62,182,189,84,172  L
96,114,117,98,118  D
107,89,96,99,108  N
91,119,112,94,101  M
89,100,104,98,105  K
98,95,99,99,105  H
89,100,118,98,106  R
97,103,103,99,107  X
79,93,108,99,122  G
90,88,92,99,97  E
80,111,115,93,114  J
89,123,118,98,106  B
after: 90 => 88
after: 79 => 93

95,99,97,51,105,36 = Q
112,110,124,91,91,96 = P
98,75,132,37,98,89 = S
84,107,70,116,99,75 = F
69,122,101,96,69,119 = V
95,130,81,141,75,174 = W
85,149,120,138,129,118 = U
after: 70 => 116
after: 124 => 91
after: 138 => 129
after: 130 => 81
after: 51 => 105
after: 120 => 138
after: 149 => 120

68,77,108,102,100,63,92,89,112,55,111,104,82,118,92,100,88,127,80,104,100,78,98,119,80,135 = fiz
68,77,108,102,100,63,92,89,112,55,111,104,82,118,92,100,137,127,80,104,100,78,98,119,80,135 = Zatum
68,77,126,102,100,63,92,89,112,55,111,104,82,118,92,100,103,127,80,104,100,78,98,119,80,135 = Pagiz
111,112,95,118,122,96,110,108,83,108,75,94,82,67,108,107,103,72,102,103,96,90,107,163,153,82 = vabub
110,95,95,82,94,17,130,104,89,101,96,99,71,80,78,135,94,103,95,103,106,98,114,81,101,50 = Tuke
116,86,111,97,92,114,84,103,76,98,83,94,94,115,94,104,68,109,100,100,102,102,97,138,67,79 = pak
which: 110,95,95,82,94,17,130,104,89,101,96,99,71,80,78,135,94,103,95,103,106,98,114,81,101,50 => Tuke
after: 122 => 96

69,123,63,97 = T
135,102,155,95 = C
41,91,111,149 = Z
69,123,66,97 = Y
173,123,122,97 = A
after: 63 => 97
after: 102 => 155
after: 111 => 149

104,102,103,77,97,123,90,109,76,108,73,149,97,97,159,115,71,129,131,122,71,91,97,71,96,85,86,92,101,112,86,96,75,85,100,134,95,106,110,133,87,96,104,95,113,103,136,118,95,82,89,93,76,95 = Zulav
104,102,103,77,97,123,90,109,76,108,73,149,82,99,159,115,71,129,131,122,71,91,97,71,96,85,86,92,101,112,86,96,75,85,100,134,95,106,110,133,87,96,66,89,110,134,83,88,123,122,77,132,70,124 = zesig
104,102,103,77,97,123,90,109,76,108,73,149,82,97,159,115,71,129,131,122,71,91,97,71,96,85,86,92,101,112,86,96,75,85,100,134,95,106,110,133,87,96,104,95,113,103,136,118,95,82,89,93,76,116 = Bolu
which: 104,102,103,77,97,123,90,109,76,108,73,149,82,97,159,115,71,129,131,122,71,91,97,71,96,85,86,92,101,112,86,96,75,85,100,134,95,106,110,133,87,96,104,95,113,103,136,118,95,82,89,93,76,116 => Bolu
which: 104,102,103,77,97,123,90,109,76,108,73,149,82,99,159,115,71,129,131,122,71,91,97,71,96,85,86,92,101,112,86,96,75,85,100,134,95,106,110,133,87,96,66,89,110,134,83,88,123,122,77,132,70,124 => zesig

61,160,61,186,165,145,58,159,156,88,70,94,58,65  podez
54,12,71,185,171,183,68,118,153,50,67,73,65,35  fos
67,33,158,155,167,174,76,102,134,71,64,101,72,54  vuzim
88,100,76,127,157,129,74,129,106,103,65,70,62,103  loneg
71,173,57,176,158,116,54,182,132,117,72,77,54,92  Misaf
80,55,92,136,120,134,91,101,126,74,93,115,93,66  Num
64,45,73,175,143,143,71,137,145,77,84,111,75,56  Liko
after: 176 => 158
after: 174 => 76
after: 155 => 167
after: 57 => 176
after: 117 => 72
after: 159 => 156
after: 50 => 67

140,170,136,142,115,116,131,128,115,129,149,125,131,125,123,143,119,137,120,122,123,144,121,116,150,124,127 -> kupim
125,154,133,115,123,120,113,126,154,134,122,148,121,128,150,138,151,135,118,114,130,114,131,142,137,162,130 -> seki
125,154,133,115,123,120,113,126,154,134,122,148,121,128,150,138,167,123,144,126,140,129,137,124,128,136,141 -> Diz
137,169,133,137,125,116,140,138,124,129,140,129,125,134,117,139,129,128,135,141,129,143,127,116,151,127,127 -> nat
125,154,133,115,123,120,113,126,154,134,122,148,121,128,150,138,151,135,118,133,137,114,127,142,137,162,130 -> foral
which: 140,170,136,142,115,116,131,128,115,129,149,125,131,125,123,143,119,137,120,122,123,144,121,116,150,124,127 => kupim
which: 125,154,133,115,123,120,113,126,154,134,122,148,121,128,150,138,151,135,118,133,137,114,127,142,137,162,130 => foral
which: 125,154,133,115,123,120,113,126,154,134,122,148,121,128,150,138,167,123,144,126,140,129,137,124,128,136,141 => Diz
after: 149 => 125

141,80,67,95,88 = rebuz
91,178,60,96,43 = samu
99,92,45,89,44 = dol
after: 91 => 178
after: 95 => 88

79,87,100,95,44,47,110,97,118,88,81,90,108,92,109,122,102,41,104,112,81,96,111,113,75,79,89,120,97,81,106,94,122,67,87,130,92,139,85,123,74,83,69,116,96,121,65 -> levad
47,90,98,90,32,92,97,106,104,117,93,96,114,115,90,96,134,101,101,87,99,125,97,126,103,90,106,102,124,70,69,79,110,98,109,109,108,142,124,96,101,125,116,121,106,113,78 -> Bopot
79,94,96,72,95,55,94,83,88,100,66,74,88,96,104,92,123,85,133,101,89,96,88,100,87,95,82,34,116,92,107,96,90,92,94,126,114,101,164,94,135,166,94,122,102,93,89 -> Fon
81,100,114,142,26,104,88,151,99,100,99,86,106,89,114,96,61,105,112,122,99,139,99,121,89,111,99,179,88,100,89,89,119,97,87,70,109,105,92,77,145,97,128,150,98,87,93 -> gesu
after: 130 => 92
after: 103 => 90
after: 117 => 93
after: 150 => 98

113,46,118,139,110,129 : Les
142,125,55,147,158,144 : bibol
155,93,107,149,142,128 : zur
169,76,140,124,157,137 : bilup
75,92,39,145,102,136 : kos
after: 92 => 39
after: 125 => 55
after: 93 => 107

116,104,101,80,60,94,52,132,136,85,160,93,85,100,134,160,111,119,181,99,139,125 : kiv
100,88,127,82,123,99,116,112,101,49,182,66,74,165,115,96,137,108,118,82,138,103 : Gasi
162,106,39,116,110,130,66,109,90,93,134,105,96,153,117,131,84,85,132,95,105,111 : Liga
146,100,78,91,91,168,91,73,153,88,105,96,96,127,83,125,64,99,86,137,169,66 : Pek
108,109,98,70,76,171,105,88,101,72,166,92,110,98,81,96,79,124,51,100,162,47 : vapi
146,100,78,91,91,168,91,73,86,88,152,96,96,127,111,125,64,99,86,137,169,66 : ril
126,105,89,109,151,70,97,122,99,46,142,91,110,191,93,104,143,121,89,78,119,97 : voze
95,83,122,74,83,125,98,104,107,78,178,72,66,119,136,116,108,88,147,108,137,112 : Lepu
100,88,127,82,123,99,116,112,101,49,182,66,74,165,115,96,84,85,105,143,125,97 : bez
91,126,42,83,85,114,82,170,124,67,160,100,117,102,69,88,126,108,69,77,90,92 : rom
after: 152 => 96
which: 100,88,127,82,123,99,116,112,101,49,182,66,74,165,115,96,137,108,118,82,138,103 => Gasi

85,139,4,95,174 -> gusa
169,170,163,138,43 -> Ronir
66,167,64,148,177 -> ged
52,50,70,175,113 -> Nuz
132,116,164,105,100 -> dova
37,184,175,96,137 -> nevid
44,119,82,170,130 -> Nuri
195,112,63,97,77 -> zipib
184,169,136,157,187 -> Niz
after: 164 => 105
after: 63 => 97
after: 105 => 100
after: 138 => 43
after: 64 => 148

119,49,56,159,85,104,121,79  Nokiz
127,36,50,170,99,114,104,72  kirup
132,32,119,171,100,118,98,73  lufak
129,44,52,162,115,122,94,69  milut
129,43,60,160,110,117,94,73  seg
115,40,74,164,88,104,110,91  monir
106,50,68,152,92,100,114,96  sini
124,42,56,160,110,119,89,79  Kob
121,44,64,159,101,110,100,85  tur
119,74,75,159,105,108,96,84  vun
after: 52 => 162
after: 118 => 98
after: 75 => 159
after: 49 => 56

88,164,181,118,71,111,85,92,101 : tas
88,164,181,118,109,111,85,117,46 : bamok
101,114,107,110,83,63,126,3,40 : Kat
172,52,171,56,118,160,71,108,10 : ridu
119,73,136,117,106,94,62,77,54 : Vesil
after: 63 => 126
which: 101,114,107,110,83,63,126,3,40 => Kat
after: 94 => 62
after: 110 => 83

124,116,121,42,37,163,111,160,101,162,100,101,106 = nop
117,185,132,79,85,114,87,101,132,112,84,108,90 = Kode
124,116,121,42,37,161,111,160,93,162,100,101,96 = kul
which: 124,116,121,42,37,161,111,160,93,162,100,101,96 => kul
after: 93 => 162
after: 163 => 111

128,69,58,117,146,163 : Lupup
38,71,55,129,149,173 : baso
65,72,60,106,141,156 : laf
45,69,56,123,62,168 : pami
70,150,61,102,137,152 : Butu
60,71,59,111,143,159 : bul
68,73,61,104,138,154 : rufe
after: 137 => 152
after: 128 => 69
after: 149 => 173
after: 129 => 149
after: 117 => 146

86,107,103,95,103,89,115,103,101,111,97,79,105,93,94,81,130,73 -> sak
93,108,102,104,92,93,118,97,111,103,97,81,115,86,98,87,119,69 -> Dozem
78,95,107,96,103,85,88,120,89,120,98,87,97,90,90,90,119,98 -> fefi
85,101,79,88,105,106,97,91,93,126,103,112,120,85,81,90,117,124 -> Kedi
104,120,54,76,118,111,142,103,151,102,102,127,122,98,78,87,117,102 -> nusa
93,115,88,99,103,88,107,109,107,107,99,87,115,103,59,106,100,72 -> sen
67,102,65,110,70,101,97,108,132,138,99,112,171,39,72,87,116,117 -> Mil
87,82,103,96,89,98,103,91,104,114,99,107,115,62,133,70,134,127 -> nisa
126,120,102,108,110,102,104,106,102,70,101,91,80,147,74,136,56,62 -> sif
111,91,121,95,108,96,106,90,88,86,99,94,73,112,129,92,109,98 -> lanub
98,85,113,109,85,93,85,83,85,102,99,97,106,84,114,99,99,115 -> sikev
89,110,93,118,77,131,104,87,112,111,100,100,130,72,121,92,102,94 -> faf
after: 80 => 147
after: 74 => 136

155,142,53,110,171,98,36,99,71,149,63,79 -> furi
155,142,53,110,171,89,36,120,71,149,80,79 -> Bebir
155,50,53,110,171,89,36,120,71,149,63,79 -> Viv
which: 155,50,53,110,171,89,36,120,71,149,63,79 => Viv
after: 98 => 36

77,84,100,138,100,97,167,136  divob
116,100,107,135,116,99,117,93  Tosub
101,92,107,107,160,134,148,149  nus
86,59,100,130,80,63,175,150  kal
112,106,160,154,83,136,107,100  doti
106,90,108,133,109,100,125,100  Dono
100,83,137,146,100,101,127,91  fezu
127,88,86,144,108,119,84,55  lusu
134,93,75,147,114,133,63,34  seb
after: 59 => 100
after: 99 => 117
after: 75 => 147
after: 148 => 149
which: 112,106,160,154,83,136,107,100 => doti
after: 117 => 93

183,68,166,97 = rofu
93,182,134,56 = Vaso
92,157,95,50 = Nibul
159,120,69,91 = lizir
after: 92 => 157
after: 134 => 56
after: 69 => 91

105,78,134,113,57,137,61,98,119,79,109,147,74,75,122,100,100,87,81,71,77,85,148,100,114,76,148,102,116,88,98,93,65,73,63,77,139,76,73,102,101,116,84,93,117,149,84,177,91,107,177,96,51,126,64,160,117,119,111  kuliz
102,108,82,119,100,55,123,86,106,88,104,76,128,109,71,86,78,84,91,79,159,69,93,92,68,98,89,103,78,121,73,74,106,103,98,111,75,112,111,124,84,96,110,104,71,108,83,79,79,93,91,87,120,115,125,91,85,101,91  napit
86,94,115,116,57,54,85,90,93,104,113,123,107,114,82,138,15,75,79,34,101,80,89,83,74,128,103,82,24,64,99,56,106,97,122,104,102,70,127,98,86,120,109,89,110,125,107,118,85,74,148,116,79,126,98,111,48,89,81  kiru
86,119,115,116,57,54,85,90,93,104,73,123,107,114,82,149,15,75,79,34,101,80,89,83,74,128,103,92,24,64,99,56,106,97,122,104,102,70,127,98,86,120,109,78,110,125,111,118,85,74,148,116,78,126,98,111,48,89,81  bigaf
99,153,138,89,77,121,88,118,54,136,85,137,95,93,109,149,22,92,101,73,47,123,107,84,117,143,115,92,32,55,98,59,55,87,118,84,117,66,99,76,100,108,88,78,136,137,111,165,80,63,134,139,78,106,73,92,76,71,102  Buza
which: 86,94,115,116,57,54,85,90,93,104,113,123,107,114,82,138,15,75,79,34,101,80,89,83,74,128,103,82,24,64,99,56,106,97,122,104,102,70,127,98,86,120,109,89,110,125,107,118,85,74,148,116,79,126,98,111,48,89,81 => kiru
which: 105,78,134,113,57,137,61,98,119,79,109,147,74,75,122,100,100,87,81,71,77,85,148,100,114,76,148,102,116,88,98,93,65,73,63,77,139,76,73,102,101,116,84,93,117,149,84,177,91,107,177,96,51,126,64,160,117,119,111 => kuliz
which: 99,153,138,89,77,121,88,118,54,136,85,137,95,93,109,149,22,92,101,73,47,123,107,84,117,143,115,92,32,55,98,59,55,87,118,84,117,66,99,76,100,108,88,78,136,137,111,165,80,63,134,139,78,106,73,92,76,71,102 => Buza
which: 102,108,82,119,100,55,123,86,106,88,104,76,128,109,71,86,78,84,91,79,159,69,93,92,68,98,89,103,78,121,73,74,106,103,98,111,75,112,111,124,84,96,110,104,71,108,83,79,79,93,91,87,120,115,125,91,85,101,91 => napit

164,120,159,32,163,35 = sitis
30,29,31,153,62,44 = lares
26,169,30,65,24,63 = rofe
after: 164 => 120
after: 29 => 31
after: 169 => 30

70,128,172,90,112,113,166  gud
106,53,122,93,80,112,150  zisar
138,166,59,164,57,117,66  zoz
70,100,149,64,98,91,151  litot
170,13,134,70,95,105,158  nunan
67,171,88,82,122,52,88  resa
65,64,106,81,99,147,115  zuvo
52,130,98,74,165,104,106  runu
after: 105 => 158
after: 172 => 90
after: 171 => 88
after: 65 => 64
after: 81 => 99
after: 138 => 166

97,112,97,107,106,99,70,95,97,83,91,92,110,103,103,106,108,92,105,105,102,119,105,82,118,83,90,104,110,100,94,97,98,76,83,93,78,104,86,77,112,120,105  vod
81,116,90,83,93,103,77,111,109,75,95,92,147,97,105,115,125,117,133,104,117,122,89,106,112,51,118,88,112,80,114,105,100,89,48,109,102,119,106,71,105,125,96  fuba
89,102,107,69,86,64,95,95,103,95,100,124,99,93,101,106,89,132,111,105,105,113,64,84,99,85,123,112,119,119,104,98,86,105,73,77,87,82,114,108,92,112,86  gofi
101,117,107,94,94,91,84,104,93,112,83,118,84,97,97,92,67,109,114,113,107,110,108,91,85,99,104,80,115,118,102,109,107,100,97,84,74,104,101,86,77,111,115  riv
97,79,108,94,115,96,113,94,95,107,102,128,90,104,117,100,121,100,111,111,104,79,90,109,88,97,91,112,117,120,150,119,98,114,101,110,109,112,84,106,100,107,73  defen
97,93,101,97,105,114,117,110,99,98,101,107,103,100,95,86,114,89,112,96,115,88,106,110,91,103,71,95,112,90,108,107,109,121,90,117,123,112,85,115,96,96,97  rugad
85,102,105,73,87,69,90,100,104,86,94,123,97,96,104,109,78,137,116,99,117,120,77,81,99,77,121,118,117,118,103,94,88,100,70,75,84,79,114,105,90,111,92  zodos
90,119,102,81,133,107,73,115,122,52,109,84,118,71,92,69,93,64,120,97,111,90,119,95,89,100,66,60,144,47,106,102,101,114,57,140,128,128,91,112,130,132,138  Pev
74,127,83,80,101,108,37,114,111,47,92,111,173,91,101,125,142,118,151,111,128,129,50,112,110,18,89,52,126,62,125,114,112,91,16,132,101,151,104,91,109,142,81  Gade
which: 97,79,108,94,115,96,113,94,95,107,102,128,90,104,117,100,121,100,111,111,104,79,90,109,88,97,91,112,117,120,150,119,98,114,101,110,109,112,84,106,100,107,73 => defen
which: 81,116,90,83,93,103,77,111,109,75,95,92,147,97,105,115,125,117,133,104,117,122,89,106,112,51,118,88,112,80,114,105,100,89,48,109,102,119,106,71,105,125,96 => fuba
which: 97,112,97,107,106,99,70,95,97,83,91,92,110,103,103,106,108,92,105,105,102,119,105,82,118,83,90,104,110,100,94,97,98,76,83,93,78,104,86,77,112,120,105 => vod
which: 89,102,107,69,86,64,95,95,103,95,100,124,99,93,101,106,89,132,111,105,105,113,64,84,99,85,123,112,119,119,104,98,86,105,73,77,87,82,114,108,92,112,86 => gofi

146,179,101,139,178,82  ruv
3,96,2,81,23,170  nerub
3,96,4,4,23,156  Puz
which: 3,96,2,81,23,170 => nerub
after: 139 => 178
after: 179 => 101
after: 101 => 139
after: 81 => 23
which: 3,96,4,4,23,156 => Puz

117,121,154,90,107,26  roz
119,75,103,112,106,57  nonu
118,75,103,71,105,95  lam
after: 106 => 57
after: 118 => 75
after: 117 => 121

87,97,144,81,73,110,89,104,103,91,70,79,100,127,66,124,145,122  Fug
72,161,123,139,96,119,180,103,89,156,121,60,110,139,173,102,85,90  Vumo
37,102,145,61,150,23,110,103,109,122,83,60,128,109,105,104,40,174  mik
157,58,62,69,149,105,46,90,109,43,79,155,74,87,60,75,136,72  feru
49,105,61,128,119,67,109,94,157,120,130,101,118,114,110,113,73,130  punif
145,62,114,33,118,103,49,69,63,52,48,108,48,66,20,70,118,111  Gizod
123,64,72,82,124,78,66,85,97,92,94,102,87,53,45,59,77,91  gaf
53,74,115,69,108,48,23,100,158,64,81,108,117,93,11,54,111,174  Feb
69,75,97,57,136,54,102,82,138,45,72,159,81,170,164,149,96,174  kuge
160,112,86,103,95,156,127,80,36,122,98,75,60,64,87,107,105,34  zikad
after: 101 => 118
after: 78 => 66
after: 150 => 23
after: 86 => 103
after: 98 => 75
after: 83 => 60

128,103,96,99,103,89,49,89,59,87,144,123 = Lolup
72,71,29,81,132,90,74,147,113,91,92,96 = Gumez
117,92,46,119,97,78,55,80,69,107,124,130 = renen
124,108,62,93,100,80,49,85,63,94,136,143 = zusut
after: 90 => 74
after: 107 => 124
after: 108 => 62
after: 119 => 97
after: 72 => 71
after: 46 => 119

109,81,105,98,79,110,96,88,71,84,87,101,137,115,92,122,93,108,107,102,123,84,94,95 : zevid
108,74,110,108,70,120,96,86,66,78,87,107,156,115,83,128,92,117,105,103,136,76,97,99 : Pobod
100,69,114,129,67,128,95,93,76,68,94,122,171,104,74,132,96,130,93,113,153,66,111,119 : zar
104,70,116,116,66,124,99,87,70,77,90,111,162,112,77,125,93,124,102,104,143,72,105,106 : gavus
105,129,109,96,83,106,101,88,81,92,92,98,124,113,94,111,94,107,107,100,115,89,99,97 : gona
106,76,109,125,68,130,93,92,65,74,91,118,169,106,76,134,94,125,99,103,144,72,98,107 : dakap
107,75,113,103,72,116,100,85,70,84,88,103,146,116,85,120,92,115,107,101,130,80,99,98 : tige
104,90,100,93,93,98,97,94,90,89,94,99,111,109,101,113,97,100,102,106,110,93,98,100 : laz
100,78,111,141,69,138,93,99,74,73,99,128,174,95,69,132,97,132,90,104,149,70,106,119 : Lepal
which: 104,90,100,93,93,98,97,94,90,89,94,99,111,109,101,113,97,100,102,106,110,93,98,100 => laz
after: 67 => 128
after: 86 => 66

139,150,93,125,61,57,97,73,50,47,34,70,72,76,79,122,109,116,78,39,97,113,100,109,81,59,114  dumik
142,148,70,123,108,87,145,104,98,118,66,83,66,145,98,148,64,121,126,33,83,114,78,101,120,52,21  Sipad
111,115,86,91,68,56,66,154,59,78,151,87,86,104,38,154,139,77,99,44,72,85,133,63,97,145,91  kemeg
137,109,83,50,106,90,86,100,20,144,33,84,87,97,87,112,139,89,133,91,121,151,162,66,104,115,66  sevos
after: 144 => 33
after: 125 => 61
after: 20 => 144
after: 47 => 34
after: 122 => 109
after: 150 => 93
after: 118 => 66

103,91,102,100,102,104,107,107 = Gak
69,50,110,75,102,120,107,110 = Bope
89,97,99,94,98,103,94,95 = rimiv
93,98,100,95,100,101,96,98 = budar
73,91,67,80,93,108,85,86 = gelek
134,113,98,124,111,89,116,117 = Siso
6,2,117,33,89,144,81,87 = tozu
111,145,91,108,94,87,87,83 = Kasa
96,29,114,96,117,118,131,137 = Kol
84,140,91,89,86,92,72,66 = beb
56,9,119,66,106,131,112,120 = tikev
69,50,30,75,102,120,100,106 = pab
after: 84 => 140
after: 73 => 91
after: 112 => 120
after: 29 => 114
after: 101 => 96

80,109,70,83,102,81  vifid
58,108,70,80,100,74  buna
66,108,69,86,107,92  fule
81,73,92,98,98,131  rupaf
84,55,82,89,91,170  Kalog
142,133,86,72,78,127  tugu
55,109,71,72,98,92  Luk
66,108,69,86,107,136  gif
84,51,80,87,90,152  paka
84,55,82,89,91,148  Bur
74,90,135,142,116,114  naduv
73,106,60,104,128,110  tivod
after: 133 => 86
after: 106 => 60
which: 84,55,82,89,91,170 => Kalog
after: 78 => 127
after: 87 => 90
which: 142,133,86,72,78,127 => tugu

